Where the symbols take the items:
Z85 ke Z634
Z85 ru Z90
Z85 du Z743
Z85 bo Z804
Z85 po Z154
Z150 ke Z154
Z150 ru Z128
Z150 du Z857
Z150 bo Z304
Z150 po Z354
Z150 su Z90
Z595 ke Z304
Z595 ru Z397
Z595 du Z628
Z595 po Z821
Z595 su Z163
Z821 ke Z96
Z821 ru Z885
Z821 du Z664
Z821 su Z595
Z218 ke Z948
Z218 ru Z934
Z218 du Z610
Z218 bo Z555
Z218 po Z536
Z218 su Z487
Z397 ke Z595
Z397 ru Z216
Z397 du Z440
Z397 po Z885
Z397 su Z187
Z869 ke Z680
Z869 ru Z800
Z869 du Z18
Z869 bo Z536
Z869 po Z187
Z869 su Z250
Z340 ke Z861
Z340 ru Z898
Z340 du Z595
Z340 po Z592
Z340 su Z415
Z936 ke Z90
Z936 ru Z466
Z936 du Z594
Z936 bo Z163
Z936 po Z128
Z880 ke Z31
Z880 ru Z250
Z880 du Z466
Z880 bo Z948
Z880 po Z680
Z244 ke Z536
Z244 ru Z861
Z244 du Z67
Z244 po Z243
Z244 su Z934
Z861 ke Z244
Z861 ru Z340
Z861 du Z304
Z861 po Z196
Z861 su Z744
Z120 ke Z128
Z120 ru Z18
Z120 du Z687
Z120 bo Z397
Z120 po Z923
Z120 su Z466
Z154 ke Z18
Z154 ru Z150
Z154 du Z487
Z154 bo Z67
Z154 po Z193
Z154 su Z85
Z923 ke Z982
Z923 ru Z752
Z923 du Z415
Z923 bo Z885
Z923 po Z628
Z923 su Z120
Z904 ke Z800
Z904 ru Z742
Z904 du Z150
Z904 bo Z861
Z904 po Z804
Z904 su Z985
Z610 ke Z187
Z610 ru Z804
Z610 du Z193
Z610 bo Z243
Z610 po Z216
Z610 su Z800
Z289 ke Z402
Z289 ru Z628
Z289 du Z861
Z289 po Z865
Z289 su Z982
Z634 ke Z466
Z634 ru Z85
Z634 du Z77
Z634 bo Z610
Z634 po Z18
Z304 ke Z67
Z304 ru Z595
Z304 du Z289
Z304 po Z96
Z304 su Z185
Z664 ke Z865
Z664 ru Z785
Z664 du Z592
Z664 su Z628
Z744 ke Z934
Z744 ru Z415
Z744 du Z185
Z744 bo Z664
Z744 po Z861
Z744 su Z724
Z760 ke Z885
Z760 ru Z249
Z760 du Z73
Z760 su Z216
Z216 ke Z397
Z216 ru Z67
Z216 du Z563
Z216 po Z760
Z216 su Z610
Z250 ke Z880
Z250 ru Z329
Z250 du Z634
Z250 bo Z218
Z250 po Z869
Z800 ke Z869
Z800 ru Z904
Z800 du Z154
Z800 bo Z244
Z800 po Z610
Z800 su Z329
Z466 ke Z936
Z466 ru Z634
Z466 du Z121
Z466 bo Z187
Z466 po Z120
Z592 ke Z196
Z592 ru Z650
Z592 du Z821
Z592 su Z340
Z31 ke Z985
Z31 ru Z880
Z31 du Z936
Z31 bo Z415
Z31 po Z742
Z243 ke Z174
Z243 ru Z196
Z243 du Z249
Z243 su Z244
Z885 ke Z821
Z885 ru Z760
Z885 du Z785
Z885 su Z397
Z948 ke Z415
Z948 ru Z218
Z948 du Z187
Z948 bo Z73
Z948 po Z898
Z948 su Z11
Z752 ke Z923
Z752 ru Z193
Z752 du Z948
Z752 bo Z760
Z752 po Z440
Z752 su Z18
Z128 ke Z150
Z128 ru Z120
Z128 du Z724
Z128 bo Z595
Z128 po Z982
Z128 su Z936
Z857 ke Z487
Z857 ru Z724
Z857 du Z904
Z857 bo Z289
Z857 po Z934
Z857 su Z723
Z898 ke Z340
Z898 ru Z536
Z898 du Z397
Z898 po Z650
Z898 su Z948
Z742 ke Z904
Z742 ru Z680
Z742 du Z128
Z742 bo Z340
Z742 po Z185
Z742 su Z31
Z865 ke Z555
Z865 ru Z664
Z865 du Z196
Z865 su Z289
Z77 ke Z121
Z77 ru Z743
Z77 du Z250
Z77 bo Z193
Z77 po Z11
Z174 ke Z650
Z174 ru Z243
Z174 du Z760
Z174 su Z536
Z185 ke Z804
Z185 ru Z163
Z185 du Z982
Z185 bo Z592
Z185 po Z304
Z185 su Z742
Z536 ke Z898
Z536 ru Z244
Z536 du Z216
Z536 po Z174
Z536 su Z218
Z680 ke Z742
Z680 ru Z869
Z680 du Z120
Z680 bo Z898
Z680 po Z163
Z680 su Z880
Z121 ke Z594
Z121 ru Z77
Z121 du Z880
Z121 bo Z752
Z121 po Z687
Z415 ke Z744
Z415 ru Z948
Z415 du Z163
Z415 bo Z785
Z415 po Z340
Z415 su Z687
Z402 ke Z563
Z402 ru Z289
Z402 du Z244
Z402 po Z555
Z402 su Z354
Z785 ke Z664
Z785 ru Z73
Z785 du Z650
Z785 su Z440
Z650 ke Z592
Z650 ru Z174
Z650 du Z885
Z650 su Z898
Z90 ke Z85
Z90 ru Z936
Z90 du Z723
Z90 bo Z185
Z90 po Z150
Z594 ke Z723
Z594 ru Z121
Z594 du Z31
Z594 bo Z923
Z594 po Z724
Z354 ke Z193
Z354 ru Z982
Z354 du Z934
Z354 bo Z96
Z354 po Z402
Z354 su Z150
Z487 ke Z11
Z487 ru Z857
Z487 du Z800
Z487 bo Z402
Z487 po Z218
Z487 su Z743
Z628 ke Z289
Z628 ru Z440
Z628 du Z340
Z628 po Z664
Z628 su Z923
Z249 ke Z760
Z249 ru Z96
Z249 du Z555
Z249 su Z67
Z187 ke Z163
Z187 ru Z610
Z187 du Z752
Z187 bo Z174
Z187 po Z397
Z187 su Z869
Z196 ke Z243
Z196 ru Z592
Z196 du Z96
Z196 su Z861
Z67 ke Z216
Z67 ru Z304
Z67 du Z402
Z67 po Z249
Z67 su Z804
Z723 ke Z743
Z723 ru Z594
Z723 du Z985
Z723 bo Z982
Z723 po Z857
Z18 ke Z120
Z18 ru Z154
Z18 du Z11
Z18 bo Z216
Z18 po Z752
Z18 su Z634
Z743 ke Z77
Z743 ru Z723
Z743 du Z329
Z743 bo Z354
Z743 po Z487
Z985 ke Z329
Z985 ru Z31
Z985 du Z90
Z985 bo Z744
Z985 po Z904
Z96 ke Z249
Z96 ru Z821
Z96 du Z865
Z96 su Z304
Z687 ke Z724
Z687 ru Z11
Z687 du Z680
Z687 bo Z440
Z687 po Z415
Z687 su Z121
Z163 ke Z185
Z163 ru Z187
Z163 du Z923
Z163 bo Z650
Z163 po Z595
Z163 su Z680
Z440 ke Z628
Z440 ru Z563
Z440 du Z898
Z440 po Z785
Z440 su Z752
Z934 ke Z218
Z934 ru Z744
Z934 du Z804
Z934 bo Z865
Z934 po Z244
Z934 su Z857
Z555 ke Z73
Z555 ru Z865
Z555 du Z243
Z555 su Z402
Z11 ke Z687
Z11 ru Z487
Z11 du Z869
Z11 bo Z563
Z11 po Z948
Z11 su Z77
Z982 ke Z354
Z982 ru Z923
Z982 du Z744
Z982 bo Z821
Z982 po Z289
Z982 su Z128
Z563 ke Z440
Z563 ru Z402
Z563 du Z536
Z563 po Z73
Z563 su Z193
Z329 ke Z250
Z329 ru Z985
Z329 du Z85
Z329 bo Z934
Z329 po Z800
Z193 ke Z752
Z193 ru Z354
Z193 du Z218
Z193 bo Z249
Z193 po Z563
Z193 su Z154
Z804 ke Z610
Z804 ru Z185
Z804 du Z354
Z804 bo Z196
Z804 po Z67
Z804 su Z904
Z73 ke Z785
Z73 ru Z555
Z73 du Z174
Z73 su Z563
Z724 ke Z857
Z724 ru Z687
Z724 du Z742
Z724 bo Z628
Z724 po Z744
Z724 su Z594

The rows follow the links: the fewer symbols apart two items are, the more alike their rows tend to be.

Each row is also shifted at random along 5 hidden directions that mean nothing.

Some items, each with a row of numbers:
Z634:  129   100    -3   357   434   -69  -349   162   286   110   177  -105   -32   334  -139   -65  -758   236    96  -246   356  -244  -187   225  -100  -118   229   189  -198    25   264   233
Z821: -173    93  -106   164   -24  -297   169  -344  -106   -37   -85    23  -287  -688    16   578   291   769   771   203  -368   357  -119  -326   422  -595  -451    99  -588   -14    60  -568
Z857:  178   117  -561   -10  -233  -374   -21  -262   297   -82  -402   320  -570    47  -424  -175   135  -418  -605   374   288   404  -164  -439    70   399    65  -453   326  -127  -111   -18
Z154: -534   216   316   338   343   471  -151   258   249  -177   444    38   162  -557   -27  -235    41  -145    99  -622   338    35  -435   -22  -748   276  -284   506    11   444   245   177
Z724: -331   145  -140  -115  -518  -260   -55    45   105  -334  -500   354  -330   348  -144  -167    43  -267  -317   536    68   307  -120   -29   -42   184   266  -373   106  -153    -1   273
Z187:   24  -158   288    82   491  -235  -467  -151  -171   204    47    62   -76   150  -103     0  -152   312   265  -151  -402  -102   328   515   175  -212   -82   213   378   115  -125   -88
Z650:   93  -245   467   292  -186   461   100   187  -480   218    45  -383  -402   417  -265   161    30   345    36    98  -332  -363  -274    20    57    36  -255   146   399   161   -21  -147
Z244:  358    85  -147  -187  -209   335   191  -130    40   -26  -267  -151  -577   -91  -149  -143   454  -150   279   497  -149   190   -75  -413   127   496  -596    -9    23     9  -237  -371
Z289:  780   182   182  -330  -425   227   461   168    16   431  -148   229   537  -198   357     4   -80  -452   349    -7   427   145    30   -72   -25   -52   207   -74  -401  -134   215   240
Z869:  -90   -77  -170   134   606  -528  -529  -227     7   100    51    71   -67   219  -176   -43  -202   274  -142  -159  -184  -207   392   555   100  -241   196    56    53   104    21   -21
Z185:  -98   175   155  -234  -151  -333   -51  -309   127    76  -563   732   339    78   -70   -89   191  -387   135   149  -110   483   374   115    81  -272   292   -51   195  -368   -94   -81
Z723:  304  -108  -562  -441   100   223  -229   118   283  -615   124  -112  -437   248  -375  -585    61  -258  -101   296   423  -393     3   -31   119   263  -124   -33  -357  -312  -288   -87
Z193:  705  -193  -248  -191   376  -277   203    89  -127   229   450  -452   608  -148   512  -190  -247  -272  -766  -503   258  -337   399    68  -371   146   318  -145   -41   215    88   337
Z397: -209  -191   286   197   242   -58  -121  -209  -396    52   184  -129  -157  -212    83   281   161   480   300    -5  -598   -36   296   115   157  -140  -375   142   228   246  -124  -433
Z800: -685  -118    97    45   548    12  -401   -86  -120  -325   339    33   107  -124   -92  -308   424  -183  -450  -450  -229  -175    42    75  -173   -25  -158   248   483   149  -134   -45
Z96: -1177    207    386    156   -236    391    131   -269   -286    -90    -80    101    120   -208     85    255    430     32    562    125   -449    297    -52   -526    279    -22   -229    268    -56   -113   -273   -450
Z85: -234   134  -435   370   476  -137  -190   -63   127   -92   465  -477   233    47   188  -180  -558   -23  -473  -472   451  -313   -14  -156  -149   165   244   -98  -134   148    43   175
Z487:  100  -122  -158   158   298  -120  -308   -13   132   -61   -14   -76  -657   438  -406  -302   -36   -69  -631   227   -36  -163   -46   -13   -40   383   -22  -168   583    82   -58    18
Z11:  828   -93   -79   -45  -228  -405  -126   341   277    88  -177   697  -679  -313  -703   273   253   406  -221    -2    78   412  -447   332  -163  -369    19   -23   447   193   378   378
Z687: -491  -342   122    -6  -250  -179   -64   490  -277  -347  -149  -425  -139  1016   362  -161  -444   304  -354   398   -31  -412   243   568    45   152   448  -245    29    51   -89   541
Z249: -675    46   532   184    60   663   -58  -374  -230   303   -96  -197   157   403    -6   -70   264  -264   266   -13  -267  -112   118  -480   259   233  -112   326   381  -257  -396  -567
Z67:  103    20  -105  -437   -94   -75   246  -340  -274  -117   -20   301   383  -782   -20  -182   923  -395   -93  -124  -189   271   206  -301    52  -148  -299   102    98  -136  -246  -400
Z555:  379   198   203    39    45   436   320  -193   -95   610    -3  -253   540   224   253   -79  -222  -507  -142  -158   145  -256   -19  -453   228   269   120    14    51  -139  -204  -233
Z466: -779   174   -33   356   153  -264  -141   178   206  -154    24  -147   103   300   218   175  -677   198   -44   -53   398   -92   -61    67   -73   -65   445  -215  -394     6   205   431

In each set, the symbols that take the first to the second take the third to the fourth, perhaps in another order. Give the fourth.
Answer with the item's name.
-144   -62   490   208   153   124   -75   552    81    11   318    18   323  -116   203    40  -288    74   -66  -587   232  -127  -154   471  -645   -47   254   297    58   315   318   522
to  200  -351  -322  -178   -79  -259  -120   425   158  -539    41    -5  -346   212  -253   -21   -94   371    45   336   256  -208   -20   536   -46  -332    73    28  -494  -110    48   278
as  515   396   151  -141   166   314    53  -142   300   547   -83    58   413   252   164  -391  -401  -615    84  -185   439    45    89   -89  -170   473   210   -38   233  -183     1   241
to Z487

 -198    -71   -267      7    273     90   -180    369    287   -606    374   -334     68     58    266   -135   -559    278    572     27    434   -444     39    426    -10    -48     45    204  -1043    -38    117    147
to -1034   -257    170    302   -475   -156     34    490   -212   -292   -317    -47   -219    510    288      5   -207    212   -597    215    -97     -2     49    373   -269     92    447   -262    202    139     96    536
as  154   365  -847    69   218  -653    34  -346   527   -54   -28   216   241  -503  -118     5  -187  -215  -512  -173   638   190  -123  -658    45   -65   263  -494  -285   -91   345   124
to Z857

 534  -359   450  -111  -400   215   216   448  -271   134  -131   114  -293  -232  -139   239   446   313    24   -56  -408   117  -317   156  -224   -81  -263   145   501   323   156   178
to -521   138    85   180  -158    58   194  -571  -217   345   -89   337   233  -368  -218    95   623  -326  -250   -90  -353   285   -40  -608    99  -113   -94   -36   452  -163  -104  -442
as -466  -174  -305  -214  -158   203  -150   173    14  -655   -71  -340  -371   879    26  -420  -205    20    83   559   215  -498   154   248   235   265    70    -4  -501  -287  -209    86
to Z869

-520    14  -282  -177  -320  -335   241  -440  -308  -207  -145   227   109  -682   303   117   533    -5   172   225  -214   512   272  -254   326  -133  -192  -208  -373   -51  -184  -377
to  800   110   474   -12  -263   292   454   243    51   556  -131   249   324  -324    99   465   -93    75   691  -169   110    87  -285    49    -4  -491    52   175  -160   -25   315   127
as   84   317   246  -188   200   515  -102   168   467    40    -1   168   438   140    32  -415  -248  -597   222  -259   550  -128   -14     0  -504   353   237   336   -80   -77   105   291
to Z744

 -65   515   -21    51    23    64   104  -153   250    80   -58   145   230  -519   132  -163   -86  -586    77  -242   375   397  -212  -398  -320   466   -96     2  -115   102   127    26
to  141     1    79  -270  -302   -44   225  -361  -175   144  -271   330   286  -154  -137   248   499  -164   352   225   -86   252   145  -333   419  -413    11   107  -318  -423  -163  -419
as  -15   196  -388  -167   504  -111  -513  -344   352    15  -145   346    17   601  -532  -458  -141  -377   -58   149   204  -158   163   -20   329   -33   370    91   257  -555  -279  -226
to Z744

 344   -41  -113     8    91   191  -185   -91    12   -61    -4  -351  -804   123  -259  -143   155    76   -96   235  -140   -21  -199   -55    17   638  -565   166   247   230  -156  -132
to  333  -302   -95    54  -196   458   137   -50  -385   130   128  -396  -283   -32   -97   104   449   188  -280   -14  -200   -80  -142  -345    24   191  -379    -8   221    92  -235  -250
as -531  -171   273    96    16    46    63   406  -180   -29   206  -383   577   486   684  -136  -677    -7  -182  -198   130  -595   283   521  -370    47   651   -31  -233    24    53   670
to Z628

 -69  -166  -118   104   347  -798  -219  -224  -301   -14   197    63    57  -492   196   186   127   384  -346  -226  -565    84   372   254    50  -439    23   -69   201   283   -23   -38
to  635  -256   -63  -158  -235   135   217    51  -315    77    88  -158  -271   -54  -107    46   460    69  -499    13  -218   -43    16  -135   -62   144  -263  -132   339   100  -143   -29
as -569   229   130  -129   -98   113    71   283   128  -149    19   -17   538   209   527  -174  -295  -364    63  -219   336   -51   136   287  -349   296   436  -152  -248   -43    90   458
to Z163

 688   -41  -478  -328  -237   -44    62   -47    35  -126  -190   -44  -452   138  -105  -309   307  -318   -72   401    44   160    47  -222   147   462  -224  -336   -50  -101  -200  -119
to   91   -38   241  -680   110   179  -153   -77   154  -130  -212   357   165   161    77  -314   152  -309   801   293   -45    44   356   515    75   -15   -99   402  -351  -451  -256  -331
as   24   237   -60   -35    43  -767  -276  -280    99   116  -499   576  -179  -256   -50   309  -116   304   565   344  -277   605   186   316   158  -543    99   -12   -74   -10   139   -63
to Z752

  40    56  -205   421   -54  -325  -287    95   289  -205   -84   419  -776  -160  -529   332    18   478  -303     4   177   303  -541   -17  -112  -276   -67    35   302   206   360   219
to -261   204  -486  -204   434  -425  -218  -512    19  -228  -107   148    71   -18   -95  -374   103  -325  -316    87    97    96   373  -156   222    21   112  -264   159  -306  -335  -229
as -579    19   -91   308   622  -186  -613  -169   111   -96   160    52  -172   249  -345     4  -276   451   -52   -23   -75  -205    68   356   111  -236   104   285   161    51   -45   -87
to Z150

 137   200    89   436  -297  -231   329   -29  -105   516  -177   -96   274  -188   240   645  -384   283    83   -45   -21   246  -138  -322   225  -234   228  -291  -213   126   322    39
to  143  -340  -303  -381  -576   -62   381   161  -450  -259  -109  -537  -170   366   591   -42   207     8  -230   473  -171   -82   348    49   232   189   157  -502  -386   -69  -254   -52
as  164   323   563   369   238   455    74     8  -116   782    94  -260   223   292   191    63  -396  -263   -97  -445    36  -181   -14  -315  -218   471    22   138   611    97   -15   -16
to Z948

-383   361  -167   185   -77    22   242  -343  -134   128   104  -520   218  -301   476    77   -33  -240   -98  -208   136   173   -32  -738     8   575  -220  -281  -302   226   -67  -216
to  577   335  -243   198   334  -199   -42  -152   159   404   360    49   161  -667    63    39  -204  -159  -170  -516   302   280   -83  -211  -263   254  -148   -81   143   272   307    94
as  905  -279     0   -56  -277  -158   -43   247   -26    95  -190   266  -613  -259  -406   154   249   374   -36    46  -151   179  -208   280  -206   -67  -191     4   393   355   206   201
to Z687

-554   151   474   503  -200   258   259   182  -262   231    98  -563   285   292   626   432  -470   226   297    14   -19  -135  -205  -142   -36     6   257   -72  -145    87   118   118
to -456   -13   313   -49    30   413   168  -326  -235   269   -24   141   193    71   -17   -90   476  -337   -11    -1  -333   -75   177  -419   235     0   -94   119   430  -214  -344  -479
as   76   -96    46  -304  -587   100   163   278   -91  -290  -361   -39  -325   417   140  -264   108  -239    39   588   -31   148    21   148    25   301   150  -172   -50  -146  -234    34
to Z193

 646   -20  -608  -431   -31   -86   -52   -98   281  -274  -275   319  -588    69  -402  -389   225  -400  -273   406   239    53   -43  -131    25   179  -108  -228   -36  -203  -144     5
to  110  -190  -515  -276   626  -177  -279  -148   294  -617   496   230  -180  -694  -444  -215   454   179   121  -229    31  -108   -88   207    10  -362  -486   329  -519  -159   -11  -318
as   91  -196  -343   287   -80  -866   196  -504  -499   372    91   -27    60  -538    39   695   324   543  -778  -245  -554   179   164  -349   406  -625   154  -524   280   140    43  -135
to Z628

   5   -57   329    -5   414  -388  -552    60   149   121   -15   442   -82   180  -401   -44  -101   194    84  -174  -215  -102   175   514  -122  -426   177   319   461   -40   129   -35
to -173   397   245   593   252    11  -327   197   454   346  -117   497  -127   -58  -355   305  -544   131   240  -329   474   222  -471    83  -204   -73    91   161   219    94   471   252
as  112  -375   115   105    27   264   356   374  -410  -174   720  -817   100  -510   546   265   -46   475   161  -387  -124  -450    -1    84  -179  -117  -288   142  -602   450   157   -48
to Z898

 340   402    32    76   556   280  -278    49   246    -4   392  -284   -83  -596   124   -58  -310     0   369  -312   250   -15  -125  -273  -353   467  -535   328  -168   268   291   -95
to -257     4  -266   130   222  -350   -11  -564  -305   -37   329  -125   -82  -701   -13   204   550   152  -234  -225  -410   367   171  -453   258    -3  -487   -87   209   266  -201  -447
as -416   227   214   166  -167  -117   179   305   -12  -154   119   -89   255  -390   671   212  -338   129   382   -93   174   198  -145   108  -361    10   152   -80  -497   297   336   330
to Z595

 309   -77    72   362  -389  -257   100   -31  -208   510  -293    77  -673  -188  -109   437   132   390  -317    48  -378   517  -441  -187    94  -116  -173  -368   756   362    48    23
to   75  -131  -327   108  -613  -235   421    69  -358  -293  -190  -300  -515  -277   230   571   280   714   -33   446  -221   172  -138  -304   294  -293  -220  -381  -335   173    11     7
as   46   221   352   168   197   284  -187   409    84    45   325    32     7  -579   162   124  -182   219   524  -425   170    -1  -276   181  -603    47  -297   456  -207   491   494   232
to Z628

 -91   418    -3   294   -43   564   252  -159   -76   336    43  -280   265  -264   141    92   -58  -305   173   -49   242    70  -277  -746    12   301  -143  -159   -33  -122   -26  -179
to  502   -70  -115  -206  -239   447   378  -138  -122   -44   -34  -302  -392    25  -169   -35   367   -85   119   390   -45  -204   -92  -366   337   237  -424    74  -211  -173  -367  -383
as -355    34  -184   365   -92   -67  -303    22   154   -39  -166   378  -477   120  -739   -75   237   -73  -703  -121   124   152  -428  -177  -125   153    61    21   807    60    97    98
to Z329

 -74  -344   339  -376  -776   682   452   326  -347  -263    22  -180    36   312    84   -65   508   -65   243   375  -120  -182     1    33    30   -30  -224   112   -78  -226  -286   -78
to   48   204   -99  -159   196    60    66  -603  -110   125  -133   289   111  -242   -83  -144   469  -343   134    86  -269   222   218  -350   335    55  -162    45   175  -218  -264  -460
as -165   495   113   -57   -76  -117   137   -13   228   176  -314   -25   343   401   473  -113  -637  -481   143    40   297   181    62  -137  -112   394   362  -242  -181   -93   146   273
to Z857

